m = [141 114 125 115 101 128 131 126 102 131 112 127 133 125 123 116]
The entry just left of the smallest entry: 115
Find the entry just right of 102.
A: 131

B =
[[129 131 142 128 136 122 137 122 124 129 128 127 135 124 126 119]
 [129 129 117 132 143 134 131 121 130 128 129 127 127 112 129 139]
 [128 144 132 127 127 132 129 142 110 129 128 128 129 120 134 125]
 [129 120 140 135 136 134 131 134 121 128 128 128 131 139 116 135]
 [129 104 132 126 132 131 123 141 119 128 128 127 135 129 126 123]
 [127 132 125 125 140 133 127 130 148 128 128 127 135 122 128 124]
 [128 134 132 132 141 126 128 131 130 128 129 128 134 138 128 132]
 [130 127 125 137 134 134 117 148 139 129 128 128 130 111 118 137]]
The entry just right of 104: 132
The bottom-left entry -> 130
Find the first entry in reading order.
Answer: 129
Find the 2nd entry from the end, reading row by row.
Answer: 118
Find the bottom-right entry.
Answer: 137
Find the smallest entry in the last row.
Answer: 111
The 3rd entry, reading row by row -> 142
The entry directly above the smallest entry -> 120
Find the fourth-last entry, reading row by row.
Answer: 130
Find the entry directly below 116.
Answer: 126
Find the smallest entry in the first row.
Answer: 119
Find the minimum.
Answer: 104
Find the second smallest entry.
Answer: 110
Find the entry directly below 143.
Answer: 127
Find the second entry on the diagonal from the top-right corner.
Answer: 129
The largest entry in the last column -> 139
Find the 4th entry, reading row by row.
Answer: 128
The second entry on the main diagonal is 129
The third entry on the main diagonal: 132

Questions about the matrix below.
1) Give the smallest entry in the first column.
2) Give the 2nd entry on the diagonal from the top-right corner.
3) Give the entry just left of the largest entry.
4) Give the 4th entry, reading row by row.
5) Give the largest entry in the last row.
6) Give the last entry, reading row by row.
[[123 118 107 137 118 140 139 138 132]
 [130 106 135 128 107 124 121 132 112]]
1) 123
2) 132
3) 118
4) 137
5) 135
6) 112

Read these off the matrix that follows.
1) Read off the entry directly below the largest entry.
2) Read off the first entry on the main diagonal.
3) Read off the entry just right of the smallest entry.
4) Read off the smallest entry in the last row.
5) Read off the entry directly above 122.
6) Read off the first entry in the row that holds the largest entry.
7) Read off the second entry on the main diagonal.
8) Read off the largest entry.
[[142 120 138 121 120 123]
 [129 134 139 115 131 129]
 [132 113 107 118 157 116]
 [128 130 126 128 126 124]
 [124 131 119 119 127 126]
 [128 124 129 124 121 123]
 [122 132 113 114 124 125]
 [131 133 137 135 123 130]
 [124 129 139 118 136 111]]
1) 126
2) 142
3) 118
4) 111
5) 128
6) 132
7) 134
8) 157

Read these off the grid that follows.
1) What is the bottom entry of the column that holds the largest entry?
2) What is the entry in the top-right corner?
3) What is the top entry of the column that holds the largest entry?
4) What is the entry just left of the smallest entry?
5) What is the 3rd-last entry, reading row by row?
6) What is the bottom entry of the column that holds the smallest entry?
7) What is the bottom-right entry?
8) What is the last entry in the row that holds the smallest entry?
[[148 128 128 127 122 134 139 114 118 122]
 [129 121 131 129 132 122 127 129 137 123]
 [143 134 126 123 122 133 138 118 106 114]
 [124 119 132 134 125 133 130 114 147 135]
 [133 121 133 127 126 122 136 131 127 126]
 [122 132 126 126 129 127 125 136 124 131]
 [117 121 133 125 127 124 132 125 130 116]
 [137 126 129 126 133 119 128 136 124 119]]
1) 137
2) 122
3) 148
4) 118
5) 136
6) 124
7) 119
8) 114

Questions about the grid below. Indices start at 1.
1) Report the top-left entry.
2) Report the entry directly below 146.
3) Report the entry in row 2 and column 1.
4) Report the entry at row 1, column 2.
5) Report the bottom entry of the column that holds the smallest entry.
[[156 122 141 107 149]
 [134 140 146 136 155]
 [137 122 123 124 129]
 [138 120 123 114 127]]
1) 156
2) 123
3) 134
4) 122
5) 114

Read these off the grid that follows. Indices start at 1.
1) Which number is the entry in row 1 and column 2?
2) Which number is the entry in the top-right corner?
3) Which number is the entry in the bottom-right corner?
4) Which number is the entry just right of the centre entry?
5) Which number is the entry at row 2, column 2?
6) Which number is the entry in row 1 and column 3?
7) Which number is the entry at row 3, column 1?
8) Which number is the entry in the top-left corner?
[[129 123 125 125 137 124 129 126 122]
 [129 123 125 125 137 124 129 138 120]
 [129 123 125 113 125 124 113 124 122]
 [123 123 125 125 137 124 129 124 134]
 [129 123 125 118 137 134 129 130 122]
 [129 123 125 142 137 124 129 121 122]
 [129 140 125 125 137 124 129 124 122]
 [129 123 129 125 137 124 129 124 115]
 [129 123 125 125 104 113 129 124 122]
 [129 123 144 125 112 124 129 124 122]
 [129 146 125 125 137 124 129 124 122]]
1) 123
2) 122
3) 122
4) 124
5) 123
6) 125
7) 129
8) 129

X = [125 120 140 128 107]
Report the minimum.
Answer: 107
The entry just right of 125 -> 120
Report the 3rd entry from the right.
Answer: 140

Questions about the grid below.
1) What is the entry just right of 123?
2) What is the first entry in reading order?
3) What is the top-right entry?
4) What is the entry directly below the centre entry?
5) What is the centre entry?
6) What is the entry directly below the smallest entry?
7) What is the entry just left of the centre entry?
8) What is the last entry, reading row by row?
[[130 117 132 137 144]
 [131 135 128 122 133]
 [137 143 128 116 145]
 [135 156 123 106 127]
 [133 149 124 111 126]]
1) 106
2) 130
3) 144
4) 123
5) 128
6) 111
7) 143
8) 126
